Each row has a name. Each piece below is followed by the name of the row it came from, unless a question asks for something else. Each question is about the rows just above it.

(76): [142 114 131 149 159 156 158 174 178 110 183 159 112 191 139 141 148 151
 152 150 135]
(151): [116 145 164 173 151 151  85 120 110 146 102 111 109  87 118 138 114 116
 213 128 104]
(126): [ 89 148 115 118 120  98  73 122 123 132 162 151 155 126 103 105  62  70
  94 112 129]
(73): [138 131 188 167 147 149 116 119 102 142 108 124 107  86 130 150 125 135
 219 140 112]
(83): [140 109 143 139 150 131 161 165 166 106 204 180 122 187 138 134 126 136
 130 150 146]
(181): [161 143 180 131 138 146 136 149 140 204 109 166 139 165 150 130 187 134
 126 106 122]
(127): [156 117 203 150 136 140 146 116  93 137 115 139 114  88 141 159 131 150
 204 149 125]
(217): [103 135 124 111 120  91 100 129 129 121 187 173 155 144 113 108  66  79
  83 122 142]
(10): [119 121 136 114 126  94 129 140 139 112 206 188 147 162 124 115  81  96
  88 133 150]
(213): [ 85 162 122 152 137 131  49 118 118 147 115 113 133  98  99 115  82  79
 155 109 105]
(70): [108 131 188 116 125 140 142 167 112 219  86 102 138 147 119 150 150 135
 107 130 124]
(155): [ 83 159 113 134 126 114  54 119 119 141 135 129 146 110  98 107  69  70
 120 108 115]
[115 159 114 135  54 119 126 107 129 113  69 119 110 108 120 141  83 146
 134  98  70] is which row reordered?
(155)
Put [146 150 130 136 126 134 138 187 122 180 204 106 166 165 161 131 150 139
 143 109 140] back in order: which row is it?
(83)
Which row holds these entries in another order? [ 54  69  70  83  98 107 108 110 113 114 115 119 119 120 126 129 134 135
 141 146 159]
(155)
Which row holds these entries in another order? [135 219 140 112 138 131 188 167 147 149 116 119 102 142 108 124 107  86
 130 150 125]
(73)

(73): [193 139  99 121 107 143  99 154  82  95]
(126): [209 140 116 166  80 145  91  82 107 100]
(181): [139  95 107  99 121 154  82 144 193  99]
Put [145 100  80 166  91 209  82 107 140 116] back in order: which row is it?
(126)
Which row holds these entries in another order? [ 99 154 193  99 139 143  82 107  95 121]
(73)
Put [121 154  82 144 193  99 139  95 107  99] back in order: which row is it?
(181)
Which row holds these entries in another order? [121 139  99 107  82  99 154 144 193  95]
(181)
[144 193  99 139  95 107  99 121 154  82] is which row reordered?
(181)

(213): [185  91  84  99]
(181): [ 52 173 105 145]
(127): [ 52 104 145 173]
(151): [186  99  91  84]
(83): [ 52 104  83 173]
(76): [ 51 104 144 174]
(10): [173  53 104 145]
[ 99 185  91  84] is which row reordered?
(213)
Put [173 145 104  52] back in order: which row is it?
(127)
Put [145 105 173  52] back in order: which row is it?
(181)

(151): [149 133 127 132 133 136 119 135 121 120 152 137 137 130 118 140 142 132
 112 130 132 128 113 134 137 137 148 128 118 132 127 123]
(181): [137 132 152 113 149 132 130 133 123 142 132 136 148 128 118 135 118 134
 132 137 140 132 137 120 112 127 128 119 127 130 137 121]
(73): [132 128 140 132 137 137 134 132 152 133 127 112 113 128 123 148 120 137
 118 132 135 121 137 149 142 119 128 118 132 136 130 130]
[118 127 136 137 134 120 130 130 132 135 149 113 133 118 140 133 137 123
 127 137 152 119 132 137 121 142 112 128 132 132 128 148] is which row reordered?
(151)
[130 130 136 132 118 128 119 142 149 137 121 135 132 118 137 120 148 123
 128 113 112 127 133 152 132 134 137 137 132 140 128 132] is which row reordered?
(73)
Put [123 127 132 118 128 148 137 137 134 113 128 132 130 112 132 142 140 118
 130 137 137 152 120 121 135 119 136 133 132 127 133 149] back in order: which row is it?
(151)
[132 132 112 127 120 118 132 133 137 149 140 137 134 132 137 152 128 127
 130 135 119 148 130 118 128 132 113 142 123 121 137 136] is which row reordered?
(181)

(83): [136 139 124 156 133]
(127): [133 173 146  84 121]
(76): [153 115 114 124 136]
(217): [136 113 124 115 153]
(10): [136 139 134 170 147]
Which row holds these entries in another order? [136 124 115 153 114]
(76)
Put [113 153 124 136 115] back in order: which row is it?
(217)

(127): [140 111 141 135 145]
(10): [122 139 159 126 127]
(213): [ 87 141 147 143 109]
(151): [139 122 126 159 126]
(73): [140 141 144 111 135]
(70): [ 85 124 173 125 196]
Which row holds these entries in another order? [126 159 126 122 139]
(151)
Which row holds these entries in another order? [196  85 124 173 125]
(70)
Which row holds these entries in another order? [126 127 122 139 159]
(10)
[111 135 140 141 144] is which row reordered?
(73)
Put [144 135 111 140 141] back in order: which row is it?
(73)
Which row holds these entries in another order? [159 126 139 122 126]
(151)

(155): [166 174 181 188 191 194 195 195 192 189 183 176 169 160 151 140 130 120
 109  99  91  82  75  69  65  62  62  62  63]
(73): [ 84 114 166 147  90 149  91 120 159 153 104 168 109  97 169 172 162 101
 100 136 171  86 128 173  86 139  87 124  85]
(83): [ 84  68  67  77 101 129 158 179 190 186 171 145 116  90  71  65  73  94
 121 150 175 188 189 176 154 124  95  75  66]
(76): [127  82  64  86 132 177 192 167 121  78  65  91 139 180 190 162 115  74
  66  96 145 184 189 158 108  70  69 102 152]
(10): [101  86  86 100 124 149 168 173 162 139 114  92  84  90 109 136 159 171
 169 153 128 104  87  85  97 120 147 166 172]
(181): [150 161 151 128 105  96 106 128 151 161 152 128 105  96 105 128 151 160
 151 128 105  96 106 128 151 160 151 128 105]
(126): [ 90 110 135 157 174 182 181 167 147 123 100  82  74  76  88 108 132 156
 173 182 181 168 148 125 102  83  74  75  86]
(151): [163 159 147 127 108  95  93 101 118 138 154 163 161 149 130 111  96  93
  99 116 135 153 162 162 151 133 113  98  92]
(70): [177 170 152 127 104  85  80  88 107 132 156 172 176 167 146 121  98  83
  80  92 113 138 161 174 175 162 140 115  93]
(217): [116 111 108 104 101  98  97  95  94  94  93  93  94  97  99 101 104 108
 111 116 120 124 129 134 138 142 147 150 154]
Which row holds these entries in another order? [ 96  96  96 105 105 105 105 105 106 106 128 128 128 128 128 128 128 150
 151 151 151 151 151 151 152 160 160 161 161]
(181)
[172 166 147 120  97  85  87 104 128 153 169 171 159 136 109  90  84  92
 114 139 162 173 168 149 124 100  86  86 101] is which row reordered?
(10)
[ 92  93  93  95  96  98  99 101 108 111 113 116 118 127 130 133 135 138
 147 149 151 153 154 159 161 162 162 163 163] is which row reordered?
(151)

